Below is a small trained network, with its code and all its weights. Each question gives an input and a target symbol and asks what happens when units are switched off, that is, made to give their printed mean instead of their output.

import numpy as np


def w(rows, s, z=0):
    codes = np.array(rows[::2]) - 128.0
    scale = np.full(codes.shape[1], s)
    scale[-1] = z or s
    return codes * scale


def norm(h):
    return h / np.sqrt((h * h).mean(-1, keepdims=True) + 1e-5)


def f(y):
    return np.maximum(y, 0)


def softmax(a):
    e = np.exp(a - a.max(-1, keepdims=True))
    return e / e.sum(-1, keepdims=True)


def log_softmax(a):
    a = a - a.max(-1, keepdims=True)
    return a - np.log(np.exp(a).sum(-1, keepdims=True))


def net(x, mask):
    ids = ['ΘΛΠΣαβδμξτψω'.index(c) for c in x.split()]
    T = len(ids)
    res = E[ids] + P[:T]
    u = 0
    for l in range(3):
        r = norm(res)
        for j in range(2):
            rows = slice(2 * j, 2 * j + 2)
            q, k, v = (r @ M[l][rows].T for M in (Q, K, V))
            z = softmax(np.where(np.tri(T) > 0, q @ k.T / 2**0.5, -1e9)) @ v
            o = O[l][rows]
            res = res + np.where(mask[u + j], z, o[:, -1]) @ o[:, :-1]
        u += 2
        y = f(norm(res) @ A[l][:, :-1].T + A[l][:, -1])
        res = res + np.where(mask[u : u + 4], y, B[l][:, -1]) @ B[l][:, :-1]
        u += 4
    return log_softmax(norm(res)[-1] @ U[:, :-1].T + U[:, -1])


Q, K, V, O, A, B = {}, {}, {}, {}, {}, {}
E = w([
[84,86,108,132,143,142],'Θ',
[97,122,89,139,176,140],'Λ',
[154,178,116,131,131,166],'Π',
[133,145,153,235,142,158],'Σ',
[149,124,62,177,150,133],'α',
[79,66,125,134,130,136],'β',
[103,117,144,150,197,14],'δ',
[187,155,227,166,67,208],'μ',
[99,131,138,60,95,89],'ξ',
[145,114,125,47,145,91],'τ',
[5,179,93,204,65,163],'ψ',
[130,160,143,128,92,94],'ω',
],0.021)
P = w([
[81,61,152,42,150,64],'0',
[184,134,173,57,151,37],'1',
[135,105,175,37,138,46],'2',
[129,116,120,70,168,37],'3',
[136,113,147,77,136,49],'4',
[122,108,136,78,141,52],'5',
[108,66,199,32,83,49],'6',
[96,96,144,85,123,47],'7',
[164,121,225,31,53,120],'8',
[34,66,152,54,118,3],'9',
],0.0047)
Q[0] = w([
[147,114,97,163,92,192],'L0H0',
[163,219,85,242,253,221],'L0H0',
[114,151,122,244,49,149],'L0H1',
[57,219,206,93,122,164],'L0H1',
],0.0059)
K[0] = w([
[104,116,95,73,203,117],'L0H0',
[101,138,40,188,181,114],'L0H0',
[112,159,23,180,47,241],'L0H1',
[115,115,254,28,222,110],'L0H1',
],0.006)
V[0] = w([
[64,179,25,62,99,103],'L0H0',
[179,110,173,130,196,72],'L0H0',
[213,3,122,95,122,171],'L0H1',
[163,116,140,92,123,74],'L0H1',
],0.0066)
O[0] = w([
[80,181,157,42,114,97,252],'L0H0',
[107,114,103,122,202,118,207],'L0H0',
[194,152,42,175,204,130,172],'L0H1',
[106,116,109,158,170,255,242],'L0H1',
],0.0087,0.0033)
A[0] = w([
[118,94,57,141,104,41,254],'L0N0',
[107,55,2,32,100,100,240],'L0N1',
[88,39,151,193,151,139,136],'L0N2',
[139,205,148,146,181,240,155],'L0N3',
],0.0054,0.00079)
B[0] = w([
[189,152,115,85,73,153,181],'L0N0',
[191,202,137,102,183,253,255],'L0N1',
[118,32,92,80,170,105,158],'L0N2',
[121,97,33,127,234,177,146],'L0N3',
],0.011,0.007)
Q[1] = w([
[238,183,144,160,111,192],'L1H0',
[175,158,152,126,61,158],'L1H0',
[113,55,194,101,90,172],'L1H1',
[79,176,122,53,106,254],'L1H1',
],0.0077)
K[1] = w([
[127,178,168,195,85,208],'L1H0',
[187,152,140,109,102,253],'L1H0',
[150,137,92,92,127,180],'L1H1',
[86,137,93,138,93,153],'L1H1',
],0.013)
V[1] = w([
[127,119,4,80,121,31],'L1H0',
[157,96,92,100,82,104],'L1H0',
[102,141,149,145,142,36],'L1H1',
[195,101,157,89,187,80],'L1H1',
],0.012)
O[1] = w([
[74,76,95,96,124,20,123],'L1H0',
[67,174,94,102,162,120,98],'L1H0',
[15,60,202,75,182,115,2],'L1H1',
[74,253,184,167,250,137,142],'L1H1',
],0.0075,0.0056)
A[1] = w([
[89,79,64,105,133,143,5],'L1N0',
[59,254,207,169,174,56,168],'L1N1',
[129,55,210,67,123,230,140],'L1N2',
[73,210,94,211,146,160,215],'L1N3',
],0.0082,0.002)
B[1] = w([
[103,132,169,247,121,170,162],'L1N0',
[120,91,88,82,88,181,195],'L1N1',
[150,132,84,138,152,155,254],'L1N2',
[149,13,146,104,120,176,241],'L1N3',
],0.013,0.0044)
Q[2] = w([
[157,174,152,81,49,128],'L2H0',
[133,255,179,127,242,141],'L2H0',
[92,135,184,20,83,152],'L2H1',
[129,177,202,204,83,56],'L2H1',
],0.0091)
K[2] = w([
[146,165,146,141,79,64],'L2H0',
[104,200,131,47,155,181],'L2H0',
[101,99,138,117,138,108],'L2H1',
[113,138,131,191,6,249],'L2H1',
],0.011)
V[2] = w([
[156,129,168,200,71,9],'L2H0',
[161,202,175,132,134,132],'L2H0',
[176,200,155,167,143,255],'L2H1',
[143,147,165,90,89,94],'L2H1',
],0.0086)
O[2] = w([
[183,107,168,90,184,184,7],'L2H0',
[12,139,77,100,133,147,130],'L2H0',
[126,139,207,134,128,79,216],'L2H1',
[157,115,118,127,207,162,104],'L2H1',
],0.011,0.013)
A[2] = w([
[148,120,173,154,41,188,96],'L2N0',
[150,166,102,2,133,69,250],'L2N1',
[131,100,16,154,59,197,99],'L2N2',
[218,143,91,205,198,212,134],'L2N3',
],0.0075,0.0024)
B[2] = w([
[86,37,164,60,222,185,179],'L2N0',
[202,72,184,163,197,117,254],'L2N1',
[166,30,79,87,148,96,227],'L2N2',
[3,115,160,227,57,107,198],'L2N3',
],0.0068,0.0072)
U = w([
[119,122,134,108,170,109,26],'Θ',
[147,108,207,177,166,107,120],'Λ',
[109,85,170,82,51,115,215],'Π',
[152,152,147,125,118,128,5],'Σ',
[250,97,155,94,132,148,190],'α',
[176,204,161,127,224,112,243],'β',
[169,190,175,182,92,221,174],'δ',
[99,140,143,138,120,130,155],'μ',
[203,160,101,184,80,45,80],'ξ',
[126,151,43,80,131,190,122],'τ',
[106,221,145,73,45,123,131],'ψ',
[71,137,96,179,184,130,92],'ω',
],0.011,0.0023)

Each question gives the input, a string of symbols that net reads in full, and the target symbol t.
The units are the heads (2 rows each of Q, K, V and O) and the neurons (one row each of A and B). Each row of codes is followed by its name. A weight is (code - 128) times the scale printed after its matrix; where a second scale follows, it is the last column's (O, A, B and U).
mask holds one flag per unit, layer by layer, with each layer's heads first. A switched-off unit (its flag False) gives its mean, the last column of its rows in O or B, instead of its output. The means were averaged over made-up inputs and are rounded, as every weight is.
A unit's drop is (log p(t) with every unit on - log p(t) with that unit switched off) / (log p(t) with every unit on - log p(t) with every unit switched off).
The circuit of an input: a set's keep is (log p(t) with only the set's units on - log p(t) with every unit switched off) / (log p(t) with every unit on - log p(t) with every unit switched off). Starting from the 12 units with the biggest drops (on a tie, the unit counted first), units are removed one at a time, each time the one whose removal leaves the highest keep (on an exact tie, the one counted first), for as long as the keep stays at least 0.8.
circuit, biggest first: the units of the circuit, biggest drop first
most important unit: the unit with the biggest drop
top k neurons: the k neurons with the biggest drops, biggest first
top k neurons in layer l: the k neurons of layer l with the biggest drops, biggest first
which heads matter: for each layer, one digit per head in row order, 1 if its drop is at least 0.15 and else 0, layers parted by /
input ψ τ Π Λ Π α τ α, target α: circuit, biggest first => L1H1; L2H0; L0N1
input Σ τ β τ β ξ, target ψ: circuit, biggest first => L0N2; L1H1
input Θ β ω, target Π: circuit, biggest first => L1N1; L0N1; L1H1
input ψ Σ α ψ ω, target α: circuit, biggest first => L2H0; L1H1
input Σ ξ β, target τ: most important unit => L0N1
input ω α α β, target ξ: top 2 neurons in layer 1 => L1N3; L1N1
input ψ β τ τ Σ, target Π: circuit, biggest first => L0H1; L1N1
input ψ β ξ ξ Λ Λ τ ω α ξ, target α: circuit, biggest first => L1H1; L2H0
input Λ ω α δ ψ α, target α: circuit, biggest first => L1H1; L2H0; L0H1
input τ τ τ τ τ β ξ τ α α, target ξ: circuit, biggest first => L0H1; L0N0; L2H0
input ψ τ ξ, target α: which heads matter => 00 / 01 / 10
input ω α τ α β τ ξ Σ Σ, target Λ: top 2 neurons in layer 0 => L0N1; L0N3
input τ τ ξ β, target ω: which heads matter => 00 / 00 / 11
input τ τ δ ω, target τ: top neuron => L1N1
input δ τ Λ Σ δ τ β Σ α, target τ: which heads matter => 01 / 01 / 01
input τ α ξ Λ ω α ψ Σ α ω, target α: which heads matter => 00 / 01 / 11
input τ δ β Λ α, target τ: which heads matter => 00 / 01 / 01
input τ β δ α μ β, target ξ: which heads matter => 10 / 11 / 10
input τ β τ α β τ δ, target ω: which heads matter => 00 / 01 / 01
input Σ μ τ ξ ω, target δ: circuit, biggest first => L1H0
input Λ ξ α τ τ ω α α ω, target Π: top 2 neurons => L0N1; L1N1
input τ β β Θ, target ξ: top 2 neurons => L0N2; L2N0
input β τ τ Σ δ, target ω: circuit, biggest first => L1H1; L1N1
input ω δ δ δ Π τ Π, target ω: top 2 neurons => L0N3; L0N1
input β α Λ, target ξ: top 2 neurons => L2N0; L0N1
input τ ξ τ τ Π, target ω: which heads matter => 00 / 00 / 00
input β ξ Π ξ τ τ Θ Π β τ, target β: most important unit => L2N1
